Here is a tiny trained network, its code and every weight. The questions are about switching its units off for an input and a target symbol, where a switched-off unit gives its printed mean instead of its output.

import numpy as np


def w(rows, s, z=0):
    codes = np.array(rows[::2]) - 128.0
    scale = np.full(codes.shape[1], s)
    scale[-1] = z or s
    return codes * scale


def norm(h):
    return h / np.sqrt((h * h).mean(-1, keepdims=True) + 1e-5)


def f(y):
    return y / 2 * (1 + np.tanh(0.7978845608 * (y + 0.044715 * y**3)))


def softmax(a):
    e = np.exp(a - a.max(-1, keepdims=True))
    return e / e.sum(-1, keepdims=True)


def log_softmax(a):
    a = a - a.max(-1, keepdims=True)
    return a - np.log(np.exp(a).sum(-1, keepdims=True))


def net(x, mask):
    ids = ['ΔΩαεμξτφψ'.index(c) for c in x.split()]
    T = len(ids)
    res = E[ids] + P[:T]
    r = norm(res)
    for j in range(2):
        rows = slice(3 * j, 3 * j + 3)
        q, k, v = (r @ M[0][rows].T for M in (Q, K, V))
        z = softmax(np.where(np.tri(T) > 0, q @ k.T / 3**0.5, -1e9)) @ v
        o = O[0][rows]
        res = res + np.where(mask[j], z, o[:, -1]) @ o[:, :-1]
    y = f(norm(res) @ A[0][:, :-1].T + A[0][:, -1])
    res = res + np.where(mask[2:26], y, B[0][:, -1]) @ B[0][:, :-1]
    return log_softmax(norm(res)[-1] @ U[:, :-1].T + U[:, -1])


Q, K, V, O, A, B = {}, {}, {}, {}, {}, {}
E = w([
[201,186,132,101,182,159,92,118,106,156,77],'Δ',
[189,132,90,114,130,193,91,186,148,87,154],'Ω',
[96,206,167,41,124,130,108,173,87,182,95],'α',
[179,97,129,148,253,147,110,103,163,89,168],'ε',
[88,130,111,155,168,141,101,137,27,61,109],'μ',
[11,232,53,160,158,162,160,125,140,93,108],'ξ',
[142,156,127,96,98,141,136,250,110,113,154],'τ',
[126,25,104,102,172,84,119,147,133,99,70],'φ',
[102,133,170,175,157,104,124,209,109,211,153],'ψ',
],0.02)
P = w([
[142,188,62,114,178,28,1,190,197,125,82],'0',
[167,169,28,125,119,59,39,196,132,115,82],'1',
[150,151,39,144,111,86,64,179,123,105,98],'2',
[141,141,50,153,108,98,96,163,117,100,104],'3',
[142,131,67,163,108,110,121,148,118,103,115],'4',
[146,122,69,160,93,111,146,122,103,111,117],'5',
[139,119,91,161,101,127,155,115,116,107,121],'6',
[133,109,100,161,90,138,164,103,117,112,122],'7',
[123,103,125,164,97,150,172,99,131,111,120],'8',
[121,101,135,163,94,153,187,85,125,105,121],'9',
[119,89,151,166,95,161,202,73,127,104,118],'10',
[118,75,173,167,102,169,224,59,125,97,118],'11',
[111,76,176,174,116,168,222,44,125,113,115],'12',
],0.0079)
Q[0] = w([
[144,153,46,160,201,174,164,148,139,73,101],'H1',
[195,163,146,127,40,141,129,164,153,132,87],'H1',
[53,162,117,139,96,116,186,138,123,56,129],'H1',
[211,22,166,50,145,105,57,125,166,190,199],'H2',
[139,128,175,84,166,86,101,104,62,152,138],'H2',
[2,200,46,176,190,194,175,76,142,78,107],'H2',
],0.0072)
K[0] = w([
[187,67,106,147,115,165,154,57,118,56,186],'H1',
[182,207,91,79,129,124,84,179,165,114,99],'H1',
[96,76,152,66,62,140,189,117,150,72,192],'H1',
[128,177,40,190,161,54,10,135,188,128,155],'H2',
[89,153,115,123,216,116,107,111,75,188,122],'H2',
[173,59,254,102,101,225,189,37,89,74,144],'H2',
],0.0073)
V[0] = w([
[86,137,124,162,174,119,119,78,128,125,102],'H1',
[118,67,120,175,126,134,101,102,144,22,98],'H1',
[108,155,107,2,141,162,99,83,129,100,111],'H1',
[128,151,122,75,72,131,156,182,120,155,86],'H2',
[77,98,104,116,101,104,135,166,173,83,157],'H2',
[64,106,168,126,130,117,164,124,72,149,86],'H2',
],0.0082)
O[0] = w([
[117,166,60,165,90,142,111,159,148,108,183,146],'H1',
[155,128,106,89,41,78,104,202,136,165,94,253],'H1',
[161,65,163,172,155,39,64,77,43,161,196,137],'H1',
[102,143,38,124,123,97,179,77,232,126,184,176],'H2',
[134,95,69,110,148,143,146,32,149,210,12,147],'H2',
[189,142,40,197,95,147,2,178,118,67,133,97],'H2',
],0.0063,0.0035)
A[0] = w([
[75,159,85,144,125,144,153,112,205,140,167,106],'N1',
[214,214,116,73,109,157,88,187,99,82,130,125],'N2',
[111,42,149,190,164,2,156,117,199,155,174,126],'N3',
[119,140,138,164,159,95,99,143,134,55,116,102],'N4',
[159,128,99,83,118,85,122,80,110,122,166,129],'N5',
[117,49,134,58,132,100,161,118,152,136,65,110],'N6',
[46,158,137,150,143,90,108,84,65,82,114,145],'N7',
[189,104,170,142,147,205,182,160,149,73,142,129],'N8',
[161,91,61,145,122,169,107,141,157,51,243,99],'N9',
[131,127,52,162,166,165,131,36,157,51,11,168],'N10',
[120,151,130,85,143,131,144,111,79,117,212,120],'N11',
[126,120,158,122,167,128,41,76,31,51,182,113],'N12',
[134,93,136,131,154,160,205,179,85,118,96,132],'N13',
[145,160,170,244,157,190,111,137,111,98,222,102],'N14',
[119,102,115,187,31,101,3,125,26,22,129,1],'N15',
[107,49,75,161,63,45,94,109,112,109,38,69],'N16',
[74,101,154,152,108,149,177,112,176,75,36,161],'N17',
[106,59,132,167,86,87,90,125,188,108,4,107],'N18',
[162,115,188,139,140,180,162,134,90,157,132,145],'N19',
[187,159,66,159,57,90,65,174,154,105,133,29],'N20',
[95,153,184,100,112,90,105,184,97,218,111,116],'N21',
[175,153,112,123,152,65,69,173,189,190,161,108],'N22',
[159,82,183,101,133,124,93,108,99,142,90,129],'N23',
[117,94,197,128,29,67,139,160,33,134,165,120],'N24',
],0.0093,0.0048)
B[0] = w([
[120,75,141,169,75,109,114,108,73,109,158,167],'N1',
[166,117,172,94,173,157,162,126,203,98,109,245],'N2',
[211,166,184,29,173,189,128,165,208,66,74,206],'N3',
[129,155,116,108,100,162,160,105,120,159,145,161],'N4',
[52,128,123,153,108,158,125,198,108,70,123,138],'N5',
[77,142,99,210,102,132,82,147,75,160,169,222],'N6',
[204,77,101,182,135,151,136,137,90,164,151,192],'N7',
[66,166,134,167,102,106,148,112,103,149,117,186],'N8',
[250,104,204,57,198,155,132,131,173,92,97,168],'N9',
[179,103,208,62,160,169,146,160,196,106,107,236],'N10',
[85,119,119,149,89,138,117,170,159,160,90,145],'N11',
[76,105,76,182,70,127,142,150,115,146,149,206],'N12',
[131,106,63,170,108,165,94,128,102,135,146,208],'N13',
[79,119,54,139,61,81,113,116,69,173,126,183],'N14',
[126,59,61,189,116,243,252,149,175,163,169,214],'N15',
[99,84,95,80,73,162,36,211,136,138,120,255],'N16',
[134,94,141,96,130,67,60,114,88,146,132,189],'N17',
[102,114,2,45,91,125,69,239,135,101,138,221],'N18',
[112,120,57,146,113,119,118,162,140,130,174,162],'N19',
[133,95,248,112,146,63,110,74,108,162,143,174],'N20',
[216,126,164,62,153,159,165,88,184,44,119,180],'N21',
[175,91,204,76,146,161,174,103,168,104,94,183],'N22',
[76,114,107,125,83,106,141,145,109,123,158,165],'N23',
[225,138,212,46,237,138,146,100,214,93,62,160],'N24',
],0.0083,0.0075)
U = w([
[112,194,145,167,54,77,125,115,76,183,201,238],'Δ',
[96,96,167,145,111,63,118,64,78,241,118,224],'Ω',
[149,95,118,155,67,90,96,75,160,37,212,100],'α',
[158,160,130,130,124,162,110,118,2,121,70,108],'ε',
[159,95,73,178,99,224,211,218,158,154,165,2],'μ',
[145,138,55,183,187,129,55,75,148,132,121,115],'ξ',
[38,68,78,114,107,129,155,32,168,67,79,92],'τ',
[111,97,104,81,66,122,22,170,126,110,85,123],'φ',
[167,163,191,66,168,138,132,100,177,155,118,163],'ψ',
],0.0074,0.0089)

Each question gives the input, a string of symbols that net reads in full, and the target symbol t.
The units are the heads (3 rows each of Q, K, V and O) and the neurons (one row each of A and B). Each row of codes is followed by its name. A weight is (code - 128) times the scale printed after its matrix; where a second scale follows, it is the last column's (O, A, B and U).
mask holds one flag per unit, heads first, then neurons. A switched-off unit (its flag False) gives its mean, the last column of its rows in O or B, instead of its output. The means were averaged over made-up inputs and are rounded, as every weight is.
A unit's drop is (log p(t) with every unit on - log p(t) with that unit switched off) / (log p(t) with every unit on - log p(t) with every unit switched off).
The circuit of an input: a set's keep is (log p(t) with only the set's units on - log p(t) with every unit switched off) / (log p(t) with every unit on - log p(t) with every unit switched off). Starting from the 12 units with the biggest drops (on a tie, the unit counted first), units are removed one at a time, each time the one whose removal leaves the highest keep (on an exact tie, the one counted first), for as long as the keep stays at least 0.8.
units of the circuit, in order: the units of the circuit, biggest drop first
unit that matters most: the unit with the biggest drop
k most important neurons: the k neurons with the biggest drops, biggest first
heads that matter: for each layer, one digit per head in row order, 1 if its drop is at least 0.15 and else 0, layers parted by /
drop of u: that unit's drop, to one decimal
input ψ ψ ψ ψ ψ Ω Δ φ φ ξ φ ξ Δ, target μ: units of the circuit, in order : H1, H2, N19, N12
input ξ α μ Δ φ φ ψ τ ξ, target τ: 3 most important neurons : N10, N1, N16
input μ Δ φ φ φ τ φ φ μ ε, target ψ: heads that matter : 10
input ξ τ τ, target μ: heads that matter : 11
input τ Δ φ τ τ, target Δ: heads that matter : 11
input φ ψ ψ φ Δ α φ μ α φ φ μ ψ, target Δ: 4 most important neurons : N14, N10, N2, N15
input α φ α Ω Δ ξ ψ, target ψ: unit that matters most : N3
input ξ ε ξ, target ε: heads that matter : 01
input α ε φ Δ φ ψ ψ ξ α, target μ: 3 most important neurons : N21, N7, N12
input Δ φ μ Δ ξ ε Δ ξ Ω ξ, target Ω: heads that matter : 01
input φ μ φ φ φ μ φ Δ Δ Δ, target Δ: 2 most important neurons : N14, N3
input φ μ ξ, target μ: 3 most important neurons : N7, N10, N3
input Δ μ μ μ μ φ ε μ ξ Δ, target μ: 2 most important neurons : N2, N12
input α μ ξ, target μ: unit that matters most : H2
input ψ φ α ξ α Δ φ ε φ ε μ τ ε, target Δ: heads that matter : 01
input φ α ξ, target α: 2 most important neurons : N1, N3
input Ω τ ξ φ Ω ψ φ φ τ ξ Δ Ω, target Δ: 2 most important neurons : N8, N6
input α μ μ μ α, target μ: 4 most important neurons : N12, N21, N7, N11
input μ ξ Ω α Δ τ Ω ψ μ τ α ε ε, target μ: 2 most important neurons : N19, N14
input Δ ψ φ ξ, target φ: 2 most important neurons : N10, N15
input ψ φ Ω Ω, target μ: 2 most important neurons : N6, N16
input τ ξ Δ Δ μ ξ φ ψ ε μ Ω φ ξ, target φ: unit that matters most : H1
input φ α Ω Ω φ φ ψ, target ψ: drop of N3 : 0.1
input Ω μ ψ ψ α ξ μ φ α α, target Δ: drop of N10 : 0.2
